Below is a small trained network, with its code and all its weights. Each question gives an input and a class and asks what happens when units are switched off, that is, made to give their printed mean instead of their output.

import numpy as np


def w(rows, s, z=0):
    codes = np.array(rows[::2]) - 128.0
    scale = np.full(codes.shape[1], s)
    scale[-1] = z or s
    return codes * scale


def f(y):
    return y / 2 * (1 + np.tanh(0.7978845608 * (y + 0.044715 * y**3)))


def log_softmax(a):
    a = a - a.max(-1, keepdims=True)
    return a - np.log(np.exp(a).sum(-1, keepdims=True))


def net(x, mask):
    res = np.array(x, float).reshape(1, 6) / 4 @ E
    y = f(res @ A[0][:, :-1].T + A[0][:, -1])
    res = res + np.where(mask, y, B[0][:, -1]) @ B[0][:, :-1]
    return log_softmax(res[-1] @ U[:, :-1].T + U[:, -1])


A, B = {}, {}
E = w([
[129,191,109,89,144,74],'x0',
[65,151,153,155,137,103],'x1',
[193,168,176,217,23,114],'x2',
[111,195,124,174,161,166],'x3',
[187,93,251,94,120,134],'x4',
[88,107,76,62,99,175],'x5',
],0.012)
A[0] = w([
[74,48,90,81,204,111,53],'n0',
[135,102,140,85,147,99,143],'n1',
[149,150,126,99,21,87,128],'n2',
[97,102,210,194,136,124,247],'n3',
[64,109,109,125,80,69,116],'n4',
[75,147,180,125,168,85,199],'n5',
[85,38,132,107,138,170,210],'n6',
[96,67,143,83,117,176,168],'n7',
[96,194,94,78,136,78,145],'n8',
[127,144,69,103,122,161,175],'n9',
[73,120,163,26,203,165,151],'n10',
[113,99,152,86,71,176,140],'n11',
[101,211,136,205,114,157,201],'n12',
[182,97,166,132,182,105,98],'n13',
[65,172,90,110,196,176,109],'n14',
[119,253,120,134,128,123,254],'n15',
[99,82,67,124,77,125,113],'n16',
[141,69,80,65,100,191,143],'n17',
[160,99,75,155,47,54,195],'n18',
[166,207,143,151,97,199,134],'n19',
[135,124,193,191,184,151,199],'n20',
],0.012,0.0045)
B[0] = w([
[182,55,144,89,205,120,238],'n0',
[85,64,84,140,155,178,167],'n1',
[156,84,190,152,174,84,217],'n2',
[157,68,109,142,50,102,219],'n3',
[203,123,211,156,114,123,168],'n4',
[63,128,173,209,124,100,179],'n5',
[128,63,144,84,80,55,221],'n6',
[99,69,116,64,110,58,203],'n7',
[167,215,112,168,203,157,198],'n8',
[103,177,73,109,119,162,190],'n9',
[177,103,222,161,253,72,245],'n10',
[157,7,130,71,115,68,183],'n11',
[111,167,69,81,61,151,241],'n12',
[171,98,92,160,67,221,179],'n13',
[105,153,160,88,183,81,224],'n14',
[147,197,98,215,5,180,240],'n15',
[139,128,159,85,108,131,187],'n16',
[72,110,64,24,85,75,223],'n17',
[130,159,150,247,77,48,228],'n18',
[174,151,107,28,188,213,218],'n19',
[170,113,53,107,20,68,202],'n20',
],0.0078,0.012)
U = w([
[92,121,11,130,64,114,192],'0',
[175,134,174,101,153,190,21],'1',
[172,112,139,49,143,132,88],'2',
[105,216,67,115,110,166,198],'3',
[118,151,215,165,125,68,251],'4',
[140,176,129,136,195,142,21],'5',
[220,164,164,137,76,161,160],'6',
],0.012,0.0029)

Each question gives the input, the list of numbers given to net, and the class t.
The units are the neurons (one row each of A and B). Each row of codes is followed by its name. A weight is (code - 128) times the scale printed after its matrix; where a second scale follows, it is the last column's (A, B and U).
mask holds one flag per neuron, in row order. A switched-off neuron (its flag False) gives its mean, the last column of its row in B, instead of its output. The means were averaged over made-up inputs and are rounded, as every weight is.
A unit's drop is (log p(t) with every unit on - log p(t) with that unit switched off) / (log p(t) with every unit on - log p(t) with every unit switched off).
The circuit of an input: a set's keep is (log p(t) with only the set's units on - log p(t) with every unit switched off) / (log p(t) with every unit on - log p(t) with every unit switched off). Starting from the 12 units with the biggest drops (on a tie, the unit counted first), units are removed one at a time, each time the one whose removal leaves the highest keep (on an exact tie, the one counted first), for as long as the keep stays at least 0.8.
units of the circuit, in order: the units of the circuit, biggest drop first
unit that matters most: the unit with the biggest drop
k most important neurons: the k neurons with the biggest drops, biggest first
drop when u is switched off: that unit's drop, to one decimal
input [8,3,-2,7,1,4], class 5: 2 most important neurons -> n10; n14
input [-5,-8,7,-4,3,3], class 2: units of the circuit, in order -> n11; n15
input [-4,8,5,2,4,8], class 0: 2 most important neurons -> n10; n0
input [0,-1,-1,8,7,-8], class 6: unit that matters most -> n17
input [-4,7,-2,-6,-3,2], class 2: 3 most important neurons -> n0; n18; n15
input [0,1,-2,5,1,-8], class 0: 2 most important neurons -> n20; n10
input [-2,8,-6,4,-3,7], class 2: 3 most important neurons -> n0; n18; n6
input [8,-7,6,-5,0,5], class 4: units of the circuit, in order -> n2; n18
input [-7,5,8,5,-1,-7], class 0: units of the circuit, in order -> n12; n20
input [-3,-3,-1,4,-1,-3], class 0: 4 most important neurons -> n10; n8; n20; n4
input [-1,2,3,-5,-7,-3], class 4: 2 most important neurons -> n18; n19
input [-8,4,4,7,2,-5], class 0: 2 most important neurons -> n20; n12
input [2,1,-2,-7,-5,-1], class 2: 2 most important neurons -> n0; n15
input [-4,-1,7,-7,-8,-4], class 4: units of the circuit, in order -> n18
input [6,2,-8,6,2,-2], class 5: 2 most important neurons -> n8; n18
input [-5,-8,7,8,-5,-2], class 3: 2 most important neurons -> n19; n12
input [3,6,7,1,-6,3], class 3: 2 most important neurons -> n12; n10
input [3,8,-5,7,-7,5], class 5: drop when n10 is switched off -> 0.3
input [2,2,6,-4,8,-7], class 6: drop when n13 is switched off -> 0.2
input [6,5,3,6,3,-7], class 6: units of the circuit, in order -> n15
input [0,-3,-6,-4,-7,-7], class 5: drop when n6 is switched off -> 0.0
